Below are the code and all the weights of a small trained network. Each question names an input and a class and asks about switching units off, where a switched-off unit gives its printed mean instead of its output.

import numpy as np


def w(rows, s, z=0):
    codes = np.array(rows[::2]) - 128.0
    scale = np.full(codes.shape[1], s)
    scale[-1] = z or s
    return codes * scale


def f(y):
    return np.maximum(y, 0)


def log_softmax(a):
    a = a - a.max(-1, keepdims=True)
    return a - np.log(np.exp(a).sum(-1, keepdims=True))


def net(x, mask):
    res = np.array(x, float).reshape(1, 3) / 4 @ E
    y = f(res @ A[0][:, :-1].T + A[0][:, -1])
    res = res + np.where(mask, y, B[0][:, -1]) @ B[0][:, :-1]
    return log_softmax(res[-1] @ U[:, :-1].T + U[:, -1])


A, B = {}, {}
E = w([
[61,178,62,16],'x0',
[197,59,150,24],'x1',
[187,254,151,87],'x2',
],0.01)
A[0] = w([
[64,127,132,41,139],'n0',
[148,81,128,186,176],'n1',
[181,131,241,172,109],'n2',
[65,171,65,91,79],'n3',
[114,73,109,154,122],'n4',
[161,133,135,106,231],'n5',
[144,200,126,139,100],'n6',
[193,196,151,139,85],'n7',
[85,144,101,73,82],'n8',
[171,175,133,111,88],'n9',
[107,151,58,95,99],'n10',
[71,74,160,135,99],'n11',
[164,119,145,184,104],'n12',
[48,44,125,130,84],'n13',
[180,123,202,64,90],'n14',
[150,115,181,163,79],'n15',
[181,172,125,119,244],'n16',
[140,119,205,157,79],'n17',
[84,178,141,218,67],'n18',
[108,127,56,73,73],'n19',
[185,116,132,174,95],'n20',
[149,177,147,110,84],'n21',
[50,12,65,137,91],'n22',
[182,208,198,115,85],'n23',
[66,192,107,188,139],'n24',
[15,181,76,92,96],'n25',
[130,182,189,118,100],'n26',
[152,187,186,115,93],'n27',
[69,134,114,161,96],'n28',
[186,57,182,32,132],'n29',
[121,170,210,103,138],'n30',
[176,53,173,60,72],'n31',
[187,79,133,51,45],'n32',
[70,162,121,80,125],'n33',
[122,202,70,181,97],'n34',
[77,140,130,93,230],'n35',
[88,67,127,139,79],'n36',
[76,109,61,44,84],'n37',
[91,77,115,138,94],'n38',
[141,119,180,155,90],'n39',
[209,97,124,144,131],'n40',
[180,67,133,49,146],'n41',
],0.011)
B[0] = w([
[180,116,201,165,223],'n0',
[110,70,159,101,227],'n1',
[207,133,230,112,200],'n2',
[216,153,172,139,194],'n3',
[146,70,114,50,188],'n4',
[2,30,132,127,238],'n5',
[167,60,57,77,172],'n6',
[187,41,94,54,174],'n7',
[216,158,188,111,174],'n8',
[196,83,88,74,159],'n9',
[200,137,185,120,178],'n10',
[159,85,102,60,177],'n11',
[173,175,191,133,173],'n12',
[176,48,89,62,207],'n13',
[142,151,65,175,180],'n14',
[217,165,162,126,157],'n15',
[57,23,133,115,253],'n16',
[241,200,187,134,156],'n17',
[193,181,102,198,190],'n18',
[219,182,171,128,175],'n19',
[223,170,219,109,164],'n20',
[204,95,96,88,154],'n21',
[158,59,78,69,248],'n22',
[166,65,93,61,187],'n23',
[131,132,39,252,226],'n24',
[205,133,179,163,228],'n25',
[167,65,62,61,161],'n26',
[166,81,89,57,167],'n27',
[180,120,60,144,167],'n28',
[144,155,70,235,245],'n29',
[102,68,86,102,174],'n30',
[186,161,108,149,197],'n31',
[205,237,60,220,178],'n32',
[167,123,181,139,196],'n33',
[152,119,94,154,189],'n34',
[65,42,186,145,254],'n35',
[200,97,76,60,173],'n36',
[209,161,192,132,211],'n37',
[190,80,93,44,172],'n38',
[197,151,174,134,152],'n39',
[130,133,171,153,181],'n40',
[116,146,79,236,233],'n41',
],0.0071,0.0099)
U = w([
[179,141,251,122,111],'0',
[150,106,20,3,106],'1',
[141,149,23,248,87],'2',
[47,98,169,138,253],'3',
[108,186,108,111,105],'4',
[55,187,141,118,101],'5',
],0.013,0.018)

Each question gives the input, the list of numbers given to net, and the class t.
The units are the neurons (one row each of A and B). Each row of codes is followed by its name. A weight is (code - 128) times the scale printed after its matrix; where a second scale follows, it is the last column's (A, B and U).
mask holds one flag per neuron, in row order. A switched-off neuron (its flag False) gives its mean, the last column of its row in B, instead of its output. The means were averaged over made-up inputs and are rounded, as every weight is.
A unit's drop is (log p(t) with every unit on - log p(t) with that unit switched off) / (log p(t) with every unit on - log p(t) with every unit switched off).
The circuit of an input: a set's keep is (log p(t) with only the set's units on - log p(t) with every unit switched off) / (log p(t) with every unit on - log p(t) with every unit switched off). Starting from the 12 units with the biggest drops (on a tie, the unit counted first), units are removed one at a time, each time the one whose removal leaves the highest keep (on an exact tie, the one counted first), for as long as the keep stays at least 0.8.
units of the circuit, in order: the units of the circuit, biggest drop first
most important unit: the unit with the biggest drop
top k neurons: the k neurons with the biggest drops, biggest first
drop of u: that unit's drop, to one decimal
input [6,6,-4], class 0: units of the circuit, in order	(n37; n0)
input [2,4,-2], class 2: units of the circuit, in order	(n29; n41)
input [-6,-6,2], class 0: most important unit	n2
input [-7,5,-8], class 1: top 4 neurons	(n22; n13; n36; n4)
input [2,4,-1], class 2: top 2 neurons	(n29; n41)
input [4,-3,2], class 0: top 2 neurons	(n25; n3)
input [-6,8,-6], class 2: top 3 neurons	(n29; n41; n32)
input [-6,5,7], class 1: top 2 neurons	(n23; n7)
input [2,-7,-7], class 1: drop of n22	0.3
input [-3,8,-4], class 2: drop of n8	0.0
input [6,-3,5], class 0: drop of n25	0.1
input [4,5,0], class 2: drop of n29	0.2
